Here is a tiny trained network, its code and every weight. The questions are about switching its units off for an input and a target symbol, where a switched-off unit gives its printed mean instead of its output.

import numpy as np


def w(rows, s, z=0):
    codes = np.array(rows[::2]) - 128.0
    scale = np.full(codes.shape[1], s)
    scale[-1] = z or s
    return codes * scale


def norm(h):
    return h / np.sqrt((h * h).mean(-1, keepdims=True) + 1e-5)


def f(y):
    return y / 2 * (1 + np.tanh(0.7978845608 * (y + 0.044715 * y**3)))


def softmax(a):
    e = np.exp(a - a.max(-1, keepdims=True))
    return e / e.sum(-1, keepdims=True)


def log_softmax(a):
    a = a - a.max(-1, keepdims=True)
    return a - np.log(np.exp(a).sum(-1, keepdims=True))


def net(x, mask):
    ids = ['αβγδεζηθλμξστφψω'.index(c) for c in x.split()]
    T = len(ids)
    res = E[ids] + P[:T]
    q, k, v = (norm(res) @ M[0].T for M in (Q, K, V))
    z = softmax(np.where(np.tri(T) > 0, q @ k.T / 2**0.5, -1e9)) @ v
    res = res + np.where(mask[0], z, O[0][:, -1]) @ O[0][:, :-1]
    y = f(norm(res) @ A[0][:, :-1].T + A[0][:, -1])
    res = res + np.where(mask[1:25], y, B[0][:, -1]) @ B[0][:, :-1]
    return log_softmax(norm(res)[-1] @ U[:, :-1].T + U[:, -1])


Q, K, V, O, A, B = {}, {}, {}, {}, {}, {}
E = w([
[51,139,145,90],'α',
[68,136,177,84],'β',
[96,122,143,69],'γ',
[51,161,198,61],'δ',
[121,224,113,109],'ε',
[137,185,130,40],'ζ',
[25,149,100,156],'η',
[82,192,85,153],'θ',
[35,119,250,63],'λ',
[3,131,244,231],'μ',
[85,191,111,11],'ξ',
[18,123,195,211],'σ',
[77,167,134,1],'τ',
[42,144,197,120],'φ',
[48,145,225,182],'ψ',
[75,129,155,130],'ω',
],0.0087)
P = w([
[186,142,145,129],'0',
[57,173,162,5],'1',
[112,85,85,123],'2',
[87,169,196,83],'3',
[142,67,95,117],'4',
[73,192,114,103],'5',
],0.026)
Q[0] = w([
[119,200,194,113],'H0',
[254,119,163,188],'H0',
],0.042)
K[0] = w([
[74,63,93,103],'H0',
[3,252,139,120],'H0',
],0.033)
V[0] = w([
[146,179,78,20],'H0',
[207,148,3,191],'H0',
],0.035)
O[0] = w([
[103,98,140,214,254],'H0',
[136,67,252,133,39],'H0',
],0.034,0.0081)
A[0] = w([
[140,141,162,169,67],'N0',
[100,171,136,98,115],'N1',
[28,67,86,74,103],'N2',
[132,135,116,118,112],'N3',
[92,150,212,74,2],'N4',
[52,208,140,61,128],'N5',
[97,103,154,61,125],'N6',
[101,107,187,145,72],'N7',
[118,128,137,127,125],'N8',
[119,94,203,115,106],'N9',
[48,229,166,158,97],'N10',
[124,128,134,123,112],'N11',
[112,72,150,97,100],'N12',
[215,105,7,197,136],'N13',
[112,133,113,117,103],'N14',
[223,125,145,77,124],'N15',
[235,144,169,159,92],'N16',
[38,192,213,92,93],'N17',
[178,55,51,208,87],'N18',
[162,94,119,190,144],'N19',
[251,127,14,174,130],'N20',
[126,142,55,87,144],'N21',
[118,127,122,118,107],'N22',
[101,136,152,58,114],'N23',
],0.023,0.0086)
B[0] = w([
[123,119,98,159,158],'N0',
[150,96,126,128,158],'N1',
[140,103,170,54,160],'N2',
[123,133,132,142,134],'N3',
[237,167,157,133,145],'N4',
[168,49,139,175,221],'N5',
[89,168,140,145,151],'N6',
[127,167,63,151,201],'N7',
[132,130,125,123,131],'N8',
[88,107,82,89,197],'N9',
[158,106,125,31,185],'N10',
[126,129,127,132,123],'N11',
[79,133,116,105,147],'N12',
[103,100,218,253,242],'N13',
[124,130,145,130,137],'N14',
[98,176,155,86,158],'N15',
[77,97,123,81,135],'N16',
[83,169,187,151,168],'N17',
[203,183,108,12,205],'N18',
[153,93,104,93,202],'N19',
[94,104,136,6,236],'N20',
[160,197,106,202,252],'N21',
[130,128,137,124,125],'N22',
[155,174,85,128,157],'N23',
],0.044,0.012)
U = w([
[157,74,169,35,77],'α',
[165,181,226,115,69],'β',
[195,83,103,93,137],'γ',
[71,232,164,139,69],'δ',
[39,64,70,172,215],'ε',
[124,45,11,101,5],'ζ',
[57,134,171,107,250],'η',
[62,90,169,174,226],'θ',
[73,183,45,216,105],'λ',
[134,168,76,99,221],'μ',
[179,94,89,227,91],'ξ',
[133,173,89,75,158],'σ',
[184,62,188,189,119],'τ',
[118,160,159,247,121],'φ',
[152,184,103,136,235],'ψ',
[40,140,77,38,75],'ω',
],0.014,0.0025)

Each question gives the input, a string of symbols that net reads in full, and the target symbol t.
The units are the heads (2 rows each of Q, K, V and O) and the neurons (one row each of A and B). Each row of codes is followed by its name. A weight is (code - 128) times the scale printed after its matrix; where a second scale follows, it is the last column's (O, A, B and U).
mask holds one flag per unit, heads first, then neurons. A switched-off unit (its flag False) gives its mean, the last column of its rows in O or B, instead of its output. The means were averaged over made-up inputs and are rounded, as every weight is.
A unit's drop is (log p(t) with every unit on - log p(t) with that unit switched off) / (log p(t) with every unit on - log p(t) with every unit switched off).
The circuit of an input: a set's keep is (log p(t) with only the set's units on - log p(t) with every unit switched off) / (log p(t) with every unit on - log p(t) with every unit switched off). Starting from the 12 units with the biggest drops (on a tie, the unit counted first), units are removed one at a time, each time the one whose removal leaves the highest keep (on an exact tie, the one counted first), for as long as the keep stays at least 0.8.
units of the circuit, in order: the units of the circuit, biggest drop first
most important unit: the unit with the biggest drop
top k neurons: the k neurons with the biggest drops, biggest first
drop of u: that unit's drop, to one decimal
input λ ξ δ δ η ε, target δ: top 2 neurons -> [N17 N4]
input ψ β ε ε, target θ: units of the circuit, in order -> [H0]
input ξ α λ θ α, target ξ: units of the circuit, in order -> [H0 N18 N2]
input ψ ψ δ γ, target φ: units of the circuit, in order -> [N13 H0]
input φ σ β ω δ ψ, target φ: top 2 neurons -> [N13 N21]
input β ψ ζ δ φ, target β: units of the circuit, in order -> [N13 N18]
input λ ξ ψ μ λ, target λ: top 2 neurons -> [N13 N21]
input α ζ γ ψ ζ, target α: units of the circuit, in order -> [N18 N20 N13]
input ξ λ λ τ ω γ, target β: units of the circuit, in order -> [H0 N4]
input λ η β η ω, target λ: units of the circuit, in order -> [H0 N13]
input ζ ψ ξ σ, target ζ: top 2 neurons -> [N13 N21]
input β α σ λ ε, target β: top 3 neurons -> [N13 N18 N20]
input δ σ β, target δ: top 2 neurons -> [N13 N20]
input α η φ, target α: top 3 neurons -> [N18 N21 N13]
input γ β φ δ, target ξ: top 3 neurons -> [N5 N21 N18]
input ζ ζ ξ σ δ ε, target φ: units of the circuit, in order -> [N13]
input σ γ ω σ, target β: top 2 neurons -> [N4 N17]
input α η α ω β, target α: top 2 neurons -> [N18 N21]
input θ μ φ ψ, target ξ: top 2 neurons -> [N5 N21]
input ω θ τ, target ω: most important unit -> H0
input θ ω η ω, target δ: drop of N2 -> 0.1
input δ α ζ δ σ, target δ: drop of N5 -> 0.3
